Each row was made from one walk, in order. Every step used is in the known rows, and no mark comes twice. Write each row's walk.
Known rows:
seveg > sifa: [ 0.74  1.92  0.15 -1.14  1.18 -2.56  1.34  2.15 -1.17  1.80  1.56  1.55
 -0.20 -1.43  2.25 -1.88 -0.69  1.84  2.35 -1.95  1.43  3.15]
sifa > zotuv: [-0.42  0.81  0.53 -1.10  1.50 -2.02  0.07  2.61 -0.48 -0.20  0.71  4.74
 -3.17 -1.20  1.95 -1.52 -0.74  1.22  0.02 -2.30  2.12  3.44]
dirug > seveg: [ 0.58  2.11  0.23 -2.12  0.37 -2.07  0.83 -0.10 -2.12  0.55  1.51  1.67
 -1.52  0.31  1.10 -0.55 -0.51  2.16 -0.80 -1.39  2.90  1.88]
gepa > sifa > nuvu > seveg: [-2.79  0.31 -0.28 -1.95 -0.83 -1.42  0.04  4.25 -4.02 -1.19  1.03  0.41
 -1.70  0.99  2.07  0.76  0.00  2.51 -0.64 -1.19  3.76  3.27]
nuvu > gepa > sifa > dodez > dirug: [-0.23  0.96  0.54 -1.07  1.50 -4.22 -0.14  0.08  1.76 -2.46  2.99  1.33
 -0.44  0.00  2.01  0.91  0.61  1.72 -0.65 -1.12  1.57  3.55]
dirug > nuvu > gepa > sifa > zotuv: [-3.42  0.26 -0.04 -0.34  3.26 -0.11  2.05  0.36 -0.72 -2.09  1.56  1.84
 -3.50  0.24  2.14 -1.63  0.92  0.54 -1.43 -3.45  2.47  2.22]
gepa > sifa > dodez > dirug > nuvu > seveg: [-2.41  1.78 -1.20 -0.48  1.21 -4.91  1.01  0.44 -2.02 -1.77  1.51  0.55
 -1.81 -0.27  1.63  0.13  0.76  3.84  0.09 -3.92  1.97  2.34]
dodez > dirug > gepa > sifa > zotuv: [-1.00 -1.63 -1.66 -1.03  4.01 -1.58 -1.42  4.49  0.06 -2.35  0.49  2.87
 -3.04 -2.76  1.53 -2.86  0.38  0.70  0.12 -1.84  1.55  4.18]
nuvu > seveg > gepa > sifa > zotuv: [ 0.17 -1.20  0.03 -1.11  1.38 -2.91 -0.39  2.05 -2.30 -1.08  0.49  3.61
 -3.71 -0.07  1.86 -0.72 -1.72  2.97 -0.93 -2.97  1.38  0.59]
nuvu > gepa: [ 1.02  2.00  0.25 -2.10  0.62 -1.10  0.67  0.35  1.02 -0.39  2.66  1.01
 -1.04  1.33  2.00 -0.54 -0.48  0.37  0.53 -1.54  2.26  2.86]
dirug > dodez: [ 0.23  1.74 -0.80 -2.39  0.36 -3.53 -0.80  2.85  1.75  1.72  2.81  4.38
 -0.43 -0.23  2.03 -1.35 -0.09  0.56  0.70 -0.91  3.79  4.42]
nuvu > seveg: [ 0.49  1.80 -0.99 -2.84 -0.59 -2.55 -0.17  2.12 -1.78  0.06  1.35  1.23
 -1.71  1.01  1.49 -0.35 -1.31  2.50  0.73 -2.44  2.65  2.37]
dodez > dirug: [ 0.53  2.41 -0.50 -1.44  1.00 -3.13 -0.08  2.58  0.94 -0.93  1.71  2.12
 -0.87 -1.45  1.98 -1.36  0.45  2.18  1.56 -1.61  2.00  4.91]
sifa > nuvu > seveg > gepa: [ 1.77  1.01  0.18 -0.77 -1.87 -1.98  0.42  2.15 -2.83  0.44  0.46  1.17
 -1.80  0.79  2.15  0.11 -1.86  2.42  1.43 -1.93  2.10  1.15]
dirug > zotuv: [ 0.20  2.23  1.19 -1.47  0.23 -2.48  1.53  0.21 -2.94  0.98  2.42  1.43
 -0.33 -2.10  2.84 -0.67 -0.43  2.86  0.56 -1.77  1.14  2.63]
dodez > dirug > zotuv: [ 0.81  2.54 -0.15 -1.21  0.72 -3.35  0.89  0.92 -1.87 -0.66  1.72  0.40
 -0.10 -3.27  2.18 -1.27  0.38  3.26  1.26 -1.56  0.87  3.95]
seveg > sifa > nuvu > gepa: [ 0.83  1.36 -0.08 -0.79 -0.06 -0.52  1.57  1.78 -1.28  0.50  0.82 -1.49
 -0.11  0.09  1.78 -0.86 -0.53  0.19  1.81 -0.66  2.46  2.89]
gepa > sifa > nuvu: [-3.59  0.71  1.47 -0.90  0.33 -0.97  0.62  4.06 -2.42 -0.65  2.11  2.35
 -1.00 -0.45  3.12  0.34  1.07  1.72 -0.53 -0.50  3.29  4.45]
seveg > dirug > nuvu: [-1.49  3.45  0.06  0.80  1.55 -0.21  3.22  1.18 -0.27  0.48  0.95  2.68
 -2.98 -0.92  2.09 -0.68  0.88  1.89  0.84 -3.28  2.28  3.39]
gepa > sifa: [-2.52  1.09  1.27 -1.73  1.64 -2.16  0.56  2.76 -0.91 -0.44  3.12  3.34
 -1.07 -0.38  3.07 -0.16  0.47  2.25 -0.46 -1.58  2.41  3.82]
sifa > nuvu > seveg > dirug: [-0.07  1.83 -1.05 -0.68 -1.83 -0.49  0.80  4.10 -2.39 -0.61 -0.98  0.71
 -3.11  0.54  1.07  1.31 -0.52  2.20  0.10 -1.33  3.46  3.39]
nuvu > seveg > gepa: [ 2.85  1.41 -0.07 -1.59 -0.65 -3.09  0.26  0.78 -1.42  0.75  1.36  2.02
 -1.69  0.99  2.12 -0.60 -2.19  2.97  1.63 -2.78  1.37  0.62]

Which walk is each row?
[ 0.39  2.63 -3.48 -0.81  1.28 -3.08  2.00  1.52 -2.53 -0.07 -0.23 -2.25
 -1.08 -1.23  0.54 -2.91  0.03  3.18  3.20 -4.12  1.80  2.46]
dodez > dirug > nuvu > seveg > sifa
[ 0.44  0.20  0.31 -1.58  0.41 -2.99  0.18  1.55 -2.17 -0.22  2.15  2.15
 -1.77  0.91  2.55  0.09 -1.35  3.53  0.05 -2.54  1.46  0.83]
nuvu > seveg > gepa > sifa
[-1.16  2.67 -1.41 -1.56  0.13 -1.70  1.72  0.67 -2.79  0.17  1.19  0.45
 -2.35  0.99  1.60 -1.25 -0.49  2.48  1.25 -4.24  2.67  1.73]
dirug > nuvu > seveg
[-0.31  2.28 -2.13 -1.12  0.78 -2.08  2.46  0.92 -3.62  1.53  0.42 -1.21
 -1.31  0.02  1.27 -2.37 -0.78  2.77  2.66 -4.40  1.87  1.24]
dirug > nuvu > seveg > sifa
[ 0.55 -0.62 -1.02 -0.76  1.02 -2.44 -0.39  2.18 -1.43 -0.31  0.73  1.74
 -2.85  0.06  1.35  1.46 -1.05  2.03 -0.67 -2.34  1.57  1.45]
nuvu > seveg > dirug > gepa > sifa > dodez
[-0.62  2.98 -2.77 -1.25  0.65 -2.65  1.15  1.40 -1.67 -1.28  0.57 -0.64
 -2.01 -0.12  0.96 -1.82  0.43  2.93  1.85 -4.00  2.47  3.10]
dodez > dirug > nuvu > seveg
[-0.91 -0.91 -2.99 -1.81  0.68 -1.19 -1.37  5.41 -2.87 -2.42  0.21 -1.54
 -1.58 -0.54  1.16 -1.15  0.31  1.45  0.78 -1.17  2.97  3.75]
dodez > dirug > gepa > sifa > nuvu > seveg
[-0.81  0.74  1.92 -1.33  1.01 -3.27  0.45 -0.55  0.56 -0.93  3.55  2.22
 -0.71  1.06  2.73  1.52 -0.09  1.30 -1.23 -1.43  1.81  2.29]
nuvu > gepa > sifa > dodez
[ 2.19  2.18 -1.66 -1.37  1.40 -3.49  1.01  0.61 -1.90  0.26  0.20 -0.85
 -0.42 -1.91  0.02 -2.22 -0.13  2.91  1.24 -1.20  2.08  2.67]
dodez > dirug > seveg > sifa
[-0.53  0.31  1.89 -0.18  0.14 -1.49  1.28  0.58 -3.85 -0.06  1.45  1.64
 -1.50  0.04  2.20  0.38 -0.22  2.67 -1.55 -0.38  2.69  0.99]
dirug > seveg > gepa > sifa > nuvu
[-1.34  0.23  2.50  0.21  0.37 -1.49  1.08  2.78 -1.99 -0.03  2.13  3.12
 -0.94 -0.54  3.74  0.13 -0.10  2.23  0.18 -0.85  1.99  2.58]
seveg > gepa > sifa > nuvu
[ 0.28 -0.84  1.25 -0.41  2.22 -2.46  0.66 -0.22 -2.59 -0.59  0.80  4.10
 -3.58 -0.81  1.53 -0.86 -1.03  2.75 -2.48 -1.83  1.69  0.16]
dirug > seveg > gepa > sifa > zotuv
[-1.93  0.96  2.42 -0.89  1.14 -4.23  0.40  1.02 -0.64  0.07  3.43  4.33
 -0.85 -0.42  3.28  1.20  0.05  2.55 -0.73 -1.67  1.56  3.02]
gepa > sifa > dodez
[-0.02  1.74  0.57 -1.30 -0.69 -0.17  0.93  1.68 -0.32 -0.71  1.59  0.06
 -1.02  1.24  2.15  0.11 -0.09 -0.14  0.37 -0.62  3.06  3.45]
sifa > nuvu > gepa
[-1.28 -0.58  0.00 -1.89  2.49 -0.85 -0.25  3.25 -0.92 -0.08  2.85  2.33
 -1.14 -0.73  2.75 -1.55  0.00  0.72  0.34 -1.74  1.90  3.14]
dirug > gepa > sifa
[ 1.87  2.18  0.02 -0.16  1.16 -5.67  0.57  0.91  0.24  0.79  1.31  1.65
  0.27 -2.76  1.69 -0.96 -0.53  2.57  2.71 -1.83  0.52  3.42]
seveg > sifa > dodez > dirug
[ 1.10  2.48  0.66 -0.67  0.63 -5.32 -0.14  0.84  1.19 -0.55  1.91  3.20
 -0.55 -1.58  2.06  0.09 -0.08  2.43  1.16 -1.65  1.19  4.09]
sifa > dodez > dirug
[ 1.61  0.34  0.16 -0.54  0.32 -6.12 -0.56  0.43 -0.78 -1.22  1.69  2.27
 -1.27 -0.42  2.13  1.00 -1.08  4.22  0.30 -2.42  0.62  1.20]
nuvu > seveg > gepa > sifa > dodez > dirug
[-1.09  1.31  1.55 -0.37  1.20 -5.49  0.68 -0.14 -2.25 -1.17  2.78  1.70
  0.10 -3.61  2.95  0.80  0.71  4.13 -0.70 -1.28  0.42  3.26]
gepa > sifa > dodez > dirug > zotuv
[-2.89  0.68 -0.36  0.98  3.47  0.88  2.61  0.86  0.26 -2.39  0.15  2.15
 -4.89 -0.33  1.58 -0.60  1.29  0.81 -2.08 -3.25  2.39  2.73]
seveg > dirug > nuvu > gepa > sifa > zotuv
[-1.44  0.81  0.82 -2.11  1.55 -1.14  0.58  1.17  0.33 -1.39  3.45  1.17
 -0.97  1.15  2.51  0.07  0.47  1.05 -0.89 -1.34  2.54  3.06]
nuvu > gepa > sifa
[-1.31  3.38 -0.93 -0.23  1.91 -2.24  1.79  1.18  0.00 -0.87  1.58  1.33
 -1.42 -1.51  1.99 -2.35  1.26  2.17  2.09 -3.35  1.97  4.23]
dodez > dirug > nuvu
[ 1.20  2.48 -1.03 -1.92  0.78 -3.07  0.25  0.55 -0.97 -1.10  0.90  0.69
 -1.37 -0.75  0.37 -1.12  0.26  2.62 -0.17 -1.14  2.66  3.24]
dodez > dirug > seveg
[-0.48  1.44 -0.71 -1.92 -1.87 -1.53 -0.05  3.61 -3.33 -0.27  0.32  0.33
 -1.77  1.01  1.65  0.24 -0.91  1.95  0.68 -1.45  3.48  2.95]
sifa > nuvu > seveg
[-1.58 -0.55 -1.09 -0.78  1.88 -0.82 -0.65  5.35 -1.25 -1.87  1.16  0.40
 -0.94 -1.94  2.21 -1.58  1.18  0.70  0.97 -0.52  2.63  4.90]
dodez > dirug > gepa > sifa > nuvu
[-0.19  0.57  2.28 -0.59  1.60 -2.53  0.86  1.44 -0.53  0.27  3.25  4.05
 -1.02 -0.52  3.64 -0.51 -0.47  2.62  0.21 -1.90  1.02  1.98]
seveg > gepa > sifa
[ 1.27  0.77  2.35  0.74  1.14 -5.95  1.05 -1.47 -1.87 -0.44  2.77  2.44
  0.09 -3.61  3.51  0.61 -0.27  4.58  0.15 -1.65 -0.85  1.38]
seveg > gepa > sifa > dodez > dirug > zotuv
[ 1.05  2.18 -0.49 -0.43  0.23 -2.24  2.17 -0.68 -2.30  0.87  1.26  1.12
 -2.16  0.89  2.15 -1.38 -1.36  2.96  1.93 -4.67  1.24 -0.07]
dirug > nuvu > seveg > gepa
[ 3.28  0.54 -1.29 -0.21  2.11 -4.46 -0.20  1.61  0.27  1.16  0.80  0.64
  0.27 -3.03  1.47 -2.26 -1.16  1.13  3.55 -2.03 -0.13  2.67]
seveg > sifa > dodez > dirug > gepa
[-1.28  0.94 -0.15 -0.42  1.27 -2.11  2.09  0.24 -3.05 -0.06  2.01  1.19
 -2.24  0.89  2.71 -1.00 -0.41  3.53  0.56 -4.33  1.51  0.24]
dirug > nuvu > seveg > gepa > sifa
